Here is a tiny trained network, its code and every weight. The questions are about switching its units off for an input and a class, where a switched-off unit gives its printed mean instead of its output.

import numpy as np


def w(rows, s, z=0):
    codes = np.array(rows[::2]) - 128.0
    scale = np.full(codes.shape[1], s)
    scale[-1] = z or s
    return codes * scale


def f(y):
    return y / 2 * (1 + np.tanh(0.7978845608 * (y + 0.044715 * y**3)))


def log_softmax(a):
    a = a - a.max(-1, keepdims=True)
    return a - np.log(np.exp(a).sum(-1, keepdims=True))


def net(x, mask):
    res = np.array(x, float).reshape(1, 6) / 4 @ E
    y = f(res @ A[0][:, :-1].T + A[0][:, -1])
    res = res + np.where(mask, y, B[0][:, -1]) @ B[0][:, :-1]
    return log_softmax(res[-1] @ U[:, :-1].T + U[:, -1])


A, B = {}, {}
E = w([
[128,132,129],'x0',
[130,129,124],'x1',
[126,130,130],'x2',
[3,183,183],'x3',
[64,28,58],'x4',
[138,25,224],'x5',
],0.0061)
A[0] = w([
[123,117,105,14],'neuron 1',
[125,63,31,169],'neuron 2',
[197,121,50,148],'neuron 3',
[152,182,171,179],'neuron 4',
[114,110,111,164],'neuron 5',
[144,177,76,40],'neuron 6',
[221,98,155,4],'neuron 7',
[188,94,85,34],'neuron 8',
[173,164,151,70],'neuron 9',
[182,164,91,107],'neuron 10',
[184,120,108,79],'neuron 11',
[73,180,181,64],'neuron 12',
[150,93,160,141],'neuron 13',
[122,156,155,207],'neuron 14',
[76,91,75,104],'neuron 15',
[95,130,210,68],'neuron 16',
[164,100,106,3],'neuron 17',
[120,109,152,24],'neuron 18',
[183,115,83,71],'neuron 19',
[234,91,93,72],'neuron 20',
[187,132,122,30],'neuron 21',
[149,155,149,94],'neuron 22',
[178,141,229,137],'neuron 23',
[92,67,79,136],'neuron 24',
[100,116,65,222],'neuron 25',
[62,129,123,45],'neuron 26',
[77,180,96,123],'neuron 27',
[126,185,87,223],'neuron 28',
[134,80,248,112],'neuron 29',
[85,69,89,89],'neuron 30',
[106,175,108,111],'neuron 31',
[119,62,146,102],'neuron 32',
[194,110,86,18],'neuron 33',
[124,167,70,222],'neuron 34',
[130,168,61,29],'neuron 35',
[68,67,77,91],'neuron 36',
],0.014,0.0044)
B[0] = w([
[114,167,62,110],'neuron 1',
[138,219,206,254],'neuron 2',
[57,65,187,236],'neuron 3',
[160,225,226,190],'neuron 4',
[106,127,151,155],'neuron 5',
[138,60,102,152],'neuron 6',
[92,108,121,170],'neuron 7',
[53,169,109,175],'neuron 8',
[143,242,134,145],'neuron 9',
[129,101,141,176],'neuron 10',
[66,146,135,158],'neuron 11',
[36,178,68,179],'neuron 12',
[135,60,129,166],'neuron 13',
[121,162,182,175],'neuron 14',
[170,223,123,183],'neuron 15',
[56,103,31,175],'neuron 16',
[89,156,48,131],'neuron 17',
[117,95,30,115],'neuron 18',
[41,119,122,173],'neuron 19',
[6,158,112,229],'neuron 20',
[55,217,105,139],'neuron 21',
[121,196,148,132],'neuron 22',
[217,129,118,211],'neuron 23',
[206,215,137,207],'neuron 24',
[169,120,185,215],'neuron 25',
[44,253,92,146],'neuron 26',
[75,4,79,177],'neuron 27',
[170,12,171,211],'neuron 28',
[168,26,26,237],'neuron 29',
[193,174,110,184],'neuron 30',
[111,58,88,151],'neuron 31',
[201,104,85,176],'neuron 32',
[66,164,44,168],'neuron 33',
[206,6,161,213],'neuron 34',
[125,50,22,153],'neuron 35',
[195,205,110,202],'neuron 36',
],0.0061)
U = w([
[135,102,178,253],'0',
[2,160,86,54],'1',
[165,33,137,93],'2',
[147,109,213,141],'3',
[170,196,219,5],'4',
],0.0094,0.0046)

Each question gives the input, the list of numbers given to net, and the class t.
The units are the neurons (one row each of A and B). Each row of codes is followed by its name. A weight is (code - 128) times the scale printed after its matrix; where a second scale follows, it is the last column's (A, B and U).
mask holds one flag per neuron, in row order. A switched-off neuron (its flag False) gives its mean, the last column of its row in B, instead of its output. The means were averaged over made-up inputs and are rounded, as every weight is.
A unit's drop is (log p(t) with every unit on - log p(t) with that unit switched off) / (log p(t) with every unit on - log p(t) with every unit switched off).
The circuit of an input: a set's keep is (log p(t) with only the set's units on - log p(t) with every unit switched off) / (log p(t) with every unit on - log p(t) with every unit switched off). Starting from the 12 units with the biggest drops (on a tie, the unit counted first), units are removed one at a time, each time the one whose removal leaves the highest keep (on an exact tie, the one counted first), for as long as the keep stays at least 0.8.
circuit, biggest first: the units of the circuit, biggest drop first
most important unit: the unit with the biggest drop
top k neurons: the k neurons with the biggest drops, biggest first
drop of u: that unit's drop, to one decimal
input [-8,-6,-7,-8,7,6], class 1: circuit, biggest first	(neuron 20; neuron 8)
input [-1,2,3,0,-7,7], class 2: most important unit	neuron 29
input [3,6,2,5,5,-6], class 2: circuit, biggest first	(neuron 34; neuron 28)
input [-6,-5,-5,7,-1,1], class 1: circuit, biggest first	(neuron 12; neuron 16)
input [-1,2,7,7,6,-7], class 0: top 3 neurons	(neuron 34; neuron 28; neuron 25)
input [-7,-1,-2,6,-5,2], class 1: top 2 neurons	(neuron 12; neuron 16)
input [5,-8,2,8,-7,0], class 1: top 2 neurons	(neuron 12; neuron 16)
input [-6,0,1,-7,4,-3], class 1: circuit, biggest first	(neuron 20; neuron 33)
input [5,3,1,0,-6,6], class 2: top 2 neurons	(neuron 29; neuron 2)
input [1,5,-4,6,-2,2], class 1: top 3 neurons	(neuron 12; neuron 16; neuron 34)
input [5,-1,-1,2,7,6], class 4: top 2 neurons	(neuron 24; neuron 36)
input [6,1,0,2,-2,4], class 2: circuit, biggest first	(neuron 29; neuron 2)
input [-1,0,1,2,4,-3], class 4: top 2 neurons	(neuron 29; neuron 15)
input [-7,0,-3,7,-6,7], class 1: circuit, biggest first	(neuron 16)
input [-5,0,-7,-3,3,-8], class 2: top 2 neurons	(neuron 34; neuron 35)
input [8,5,-5,-8,3,-4], class 1: circuit, biggest first	(neuron 20; neuron 33)
input [8,5,1,1,8,7], class 4: drop of neuron 27	0.1
input [-4,-2,6,8,-6,4], class 1: drop of neuron 33	0.0
input [6,3,5,-3,-5,7], class 2: drop of neuron 29	0.9
input [-7,6,-4,-6,-5,3], class 1: drop of neuron 20	0.3
